cols: T S Q W J E K N
[131 119 117 122 101 131 106 109] : <133>
[142 137 115 138 123 142 127 119] : <53>
[ 53  54 186  50  92  56  97 117] : <130>
[132 132 125 132 130 132 130 128] : <80>
[131 129 126 129 125 131 130 121] : <81>
[155 154 108 153 138 155 145 122] : <201>
[127 124 127 124 120 128 124 120] : <199>
[216 225  59 226 190 212 187 144] : <69>
[150 146 108 148 128 150 132 121] : <102>
[120 120 135 119 124 120 124 128] : <92>
[132 133 125 133 132 132 132 129] : <211>
[104 104 145 104 118 104 113 131] : <91>
col: [212 150 120]
E
col: [ 59 108 135 125]
Q
col: [186 125 126 108 127  59 108]
Q
col: [131 155 127 216 150 120 132]
T
col: [146 120 133]
S

cols: Y V H U Z F M
[122 153 105  54 125 154 126] : <34>
[122 153 105  78 118 147 117] : <57>
[ 62 228 100 151  64 143  56] : <97>
[122 162 117  54 125 160 126] : <44>
col: [151  54]
U
col: [ 62 122]
Y
col: [147 143 160]
F
col: [ 64 125]
Z

cols: R X B G P D
[117 114 129 140 133 116] : <71>
[ 83  94 132 172 146  87] : <63>
[ 27  48 130 211 160  53] : <8>
col: [140 172]
G
col: [129 132]
B
col: [132 130]
B
col: [94 48]
X
col: [133 146]
P

cols: vovut Lavid Bosab Nisa
[127 122 134 127]  <45>
[137 122  27 134]  <85>
[119 132 174 124]  <2>
col: [122 122]
Lavid
col: [127 137]
vovut
col: [ 27 174]
Bosab
col: [134 124]
Nisa
col: [134  27]
Bosab

cols: zadof muf nen fiz mebeb Nuzo
[125 134 127 136 102 129] = <3>
[118 130 121 133 130 138] = <150>
[149 155 171 122  42  98] = <60>
[117 125 129 139 114 136] = <89>
[128 127 126 127 135 129] = <68>
[131 130 130 128 124 125] = <27>
col: [129 138  98 136 129]
Nuzo
col: [130 155 125]
muf
col: [130  42]
mebeb
col: [125 118]
zadof

cols: pur fen Peses kig nesed meke sem renit tafe
[141 107 149 125 125 119 135 133 132]  <104>
[117 210 141 119 131 113 181 143 191]  <106>
[127  82 112 133 126 142  95 118  90]  <11>
[113 196 129 124 131 121 164 137 174]  <83>
[130 170 146 121 129 118 160 139 162]  <28>
col: [132 191  90 174]
tafe
col: [129 146]
Peses

cols: ruv som Rapo veri
[133 122 111  47] -> <120>
[ 84  60 140 121] -> <12>
[149  99  67  87] -> <67>
[138  85 192 101] -> <25>
col: [ 67 192]
Rapo
col: [99 85]
som
col: [149 138]
ruv
col: [133  84]
ruv
col: [140  67]
Rapo
col: [122  60]
som
col: [133  84 149]
ruv

cols: gopin dese Gik Pebid bet nisud zali tunu sisu
[ 55  45 174  50  46 228 226  41 229] -> <116>
[129 125 110 124 145 120 123 131 119] -> <82>
[137 127 116 126 136 123 125 130 122] -> <90>
[139 126 114 125 146 120 122 131 118] -> <4>
[126 128 129 128 125 130 129 127 130] -> <61>
[142 125 110 124 145 120 123 131 119] -> <62>
[124 127 131 127 121 132 131 125 132] -> <10>
[126 128 129 128 125 130 126 129 125] -> <100>
col: [119 122 118]
sisu
col: [125 127 126 128 125]
dese
col: [128 124]
Pebid
col: [125 145]
bet

cols: bem suri Giper Gapat fim siso
[176 147  52  98 173  84] : <54>
[149 130 112 124 200  85] : <64>
[100  97 213  69 135 100] : <179>
[117  88 134 115 101 155] : <108>
[205 173  66  53  81 102] : <166>
[212 169 191 163 127 202] : <111>
[162  64 191 156 166 156] : <103>
[205 118 105  70 190 129] : <107>
[141  80  62 125 140 139] : <95>
[156 204  80  91 165 173] : <9>
col: [100 117 205 212 162 205 141 156]
bem
col: [100 155 102 202 156 129 139 173]
siso
col: [127 166 190]
fim

cols: nuf Nomup Foman Pire
[ 58 209  89  48] -> <101>
[ 47 232  84  27] -> <151>
[149 141 145 118] -> <194>
[ 84 184 110  72] -> <96>
[190  88 171 168] -> <125>
[178  41 145 212] -> <135>
[ 93 171 112  87] -> <198>
[186  37 142 218] -> <109>
[123 125 123 129] -> <35>
[ 80 198 104  61] -> <74>
col: [ 48  27 118  72 168 212  87 218 129]
Pire
col: [168 212  87 218]
Pire
col: [ 41 171  37 125 198]
Nomup
col: [ 84 145 110 171]
Foman
col: [145 112]
Foman
col: [118  72 168 212  87]
Pire

cols: pivid Muk dil gev mif vaber mutal neka
[136  56 165  90 124  81 163 130]  <138>
[149 103  38 120 124 158 121 127]  <208>
[153 108  31 114 125 147 127 118]  <205>
[120 137 145  87 213  86 197 153]  <66>
[ 93 155 169 143 172 165 132 182]  <51>
[112 205 105 160 157 172 107 142]  <140>
[ 93 155  60 143 172 165 132 182]  <93>
[135  52  77  86 164 134 167 167]  <183>
[117 148 140 100 206 103 182 155]  <175>
[105  56 214 134  88 140 114 166]  <113>
[116 200 177 172  95 129  87  98]  <184>
col: [213 172 157]
mif
col: [ 81 158 147  86 165 172 165 134]
vaber
col: [155  52 148  56 200]
Muk
col: [ 81 158 147  86 165 172 165]
vaber
col: [ 31 145 169 105  60  77 140]
dil

cols: kenu sevu Moz siki
[130  85  40 119] = <127>
[128 118 202 120] = <153>
[130 118 173 126] = <176>
[126 153  60 132] = <215>
[130 103  50 126] = <50>
[126 164 122 133] = <144>
[131  63  82 114] = <20>
[127 123 175 120] = <29>
[130 105  46 126] = <30>
[131  85  65 121] = <169>
[128 120 194 120] = <162>
[131  83  53 120] = <216>
col: [173  60  50 122  82 175  46]
Moz
col: [130 126 130 126 131 127 130 131 128]
kenu
col: [127 130 131 128 131]
kenu
col: [119 120 126 132 126]
siki
col: [121 120 120]
siki
col: [ 85 120]
sevu

cols: verem fusi boraf dasan vuza
[ 92 136  94 166 105] = <21>
[180  69 164  60 191] = <56>
[112 125 111 143 120] = <18>
[173 110 169  78 162] = <84>
[ 62 172  73 206  69] = <94>
[158 124 158  97 147] = <148>
col: [191 120]
vuza
col: [191 120 162  69]
vuza
col: [ 92 180 112 173  62]
verem

cols: soti Toku malal mogev mel fum zem
[113 125 136 132 117 133 137] = <115>
[121 136 134 149 134 119 125] = <13>
[157 141 209  65  46  88  26] = <75>
[130 143 118 132 130 114 100] = <43>
[ 98 128 142 107 147 128 139] = <146>
col: [132 149  65 132]
mogev
col: [130 147]
mel
col: [ 26 100 139]
zem
col: [100 139]
zem
col: [132 149  65]
mogev
col: [136 134 209]
malal

cols: tafi sume tib nalus tana vas Fev sonu padi Dib
[122 225 124 125 141 128 120 135 128 120] = <31>
[122 225 124 125 138 128 120 135 128 120] = <37>
[121 223 125 129 126 130 129 129 128 129] = <117>
[134 152 130 124 128 127 124 125 128 124] = <119>
[122 225 124 125 118 128 120 135 128 120] = <149>
[124 103 126 132 128 128 132 129 130 132] = <42>
col: [128 130 127 128 128]
vas
col: [127 128]
vas
col: [134 122]
tafi
col: [124 124 125 130 124]
tib
which: [134 152 130 124 128 127 124 125 128 124]
<119>
col: [125 135 129]
sonu
col: [135 135 129 125]
sonu

cols: viso Gul robus fes segus napir meda Tazun
[184  52 156  86 221  78 198 228] : <24>
[160  61  76 216 180 164 128  46] : <88>
[ 79  27  67 157 187 140 116 146] : <59>
col: [52 61]
Gul
col: [164 140]
napir
col: [221 180]
segus
col: [184 160]
viso
col: [76 67]
robus
col: [156  76]
robus
col: [ 78 164]
napir

cols: gab ruba Vonu fanor Guta mezin miku
[120 151  45  92 105 182 182] : <189>
[132 224 144 158 126 196 188] : <191>
[145  69 164 118  65 112 112] : <112>
[105 190 133 134 140 135 135] : <32>
[ 80 145  67 109 134 101 101] : <185>
[181  64 135 143 131 151 151] : <48>
[132 224 144 158 126 196 196] : <47>
[ 94 170 146 107 162  81  81] : <174>
[ 78 133 176  53 128 150 150] : <186>
[107 132  74  70 102 159 159] : <22>
col: [170 133]
ruba
col: [146 176  74]
Vonu
col: [224  69 190 145  64]
ruba
col: [145 105  80 181 132]
gab
col: [151 224  69 190 145  64 224]
ruba

cols: Kezu zuget kigo domo kitof ledut vimik gub
[168 122  82 134  58 143 138 193] -> <170>
[ 84 106 189 197 162  59 172 138] -> <136>
[100 149 153 122 173 127 131  75] -> <134>
[ 74 115 203 192 197  56 176 103] -> <181>
[160 151  71  54 106 192  87 108] -> <142>
[169 121  78 131  54 143 133 199] -> <173>
[179 150  61  57  83 202  81 127] -> <158>
[ 89 137 173 122 201 115 125  58] -> <72>
[ 98 136 114 132 100 120 130 165] -> <154>
col: [197 106]
kitof
col: [150 137]
zuget
col: [193 138  75]
gub

cols: Nusav veso git Raz pap Lofu Bos sen Vos dokoz
[ 92 119 146 129 106 108 155  92 159 180] -> <77>
[125 114 149 179 156 129  96 102 168 187] -> <167>
[130 143 181 164 137 151 112  79 153 141] -> <160>
[125 157 178 134  68 145 153  92 145 117] -> <118>
[167 111 171  82 139 140 142 152 130 107] -> <126>
[106 108 180 157 123 109 165 142 116 132] -> <168>
[102 133 174 119 131 187 154  55 143 169] -> <49>
[ 95 120 145 146  90 138 148  81 166 199] -> <163>
[132  82 176 108 171 143 130 106 173 169] -> <195>
[129 116 162 134 102 117 126 187 141 168] -> <197>
col: [123 131]
pap
col: [146 149 181 178 171 180 174 145]
git
col: [159 168 153 145 130 116 143 166 173]
Vos
col: [143 157 111]
veso
col: [112 153 142 165]
Bos

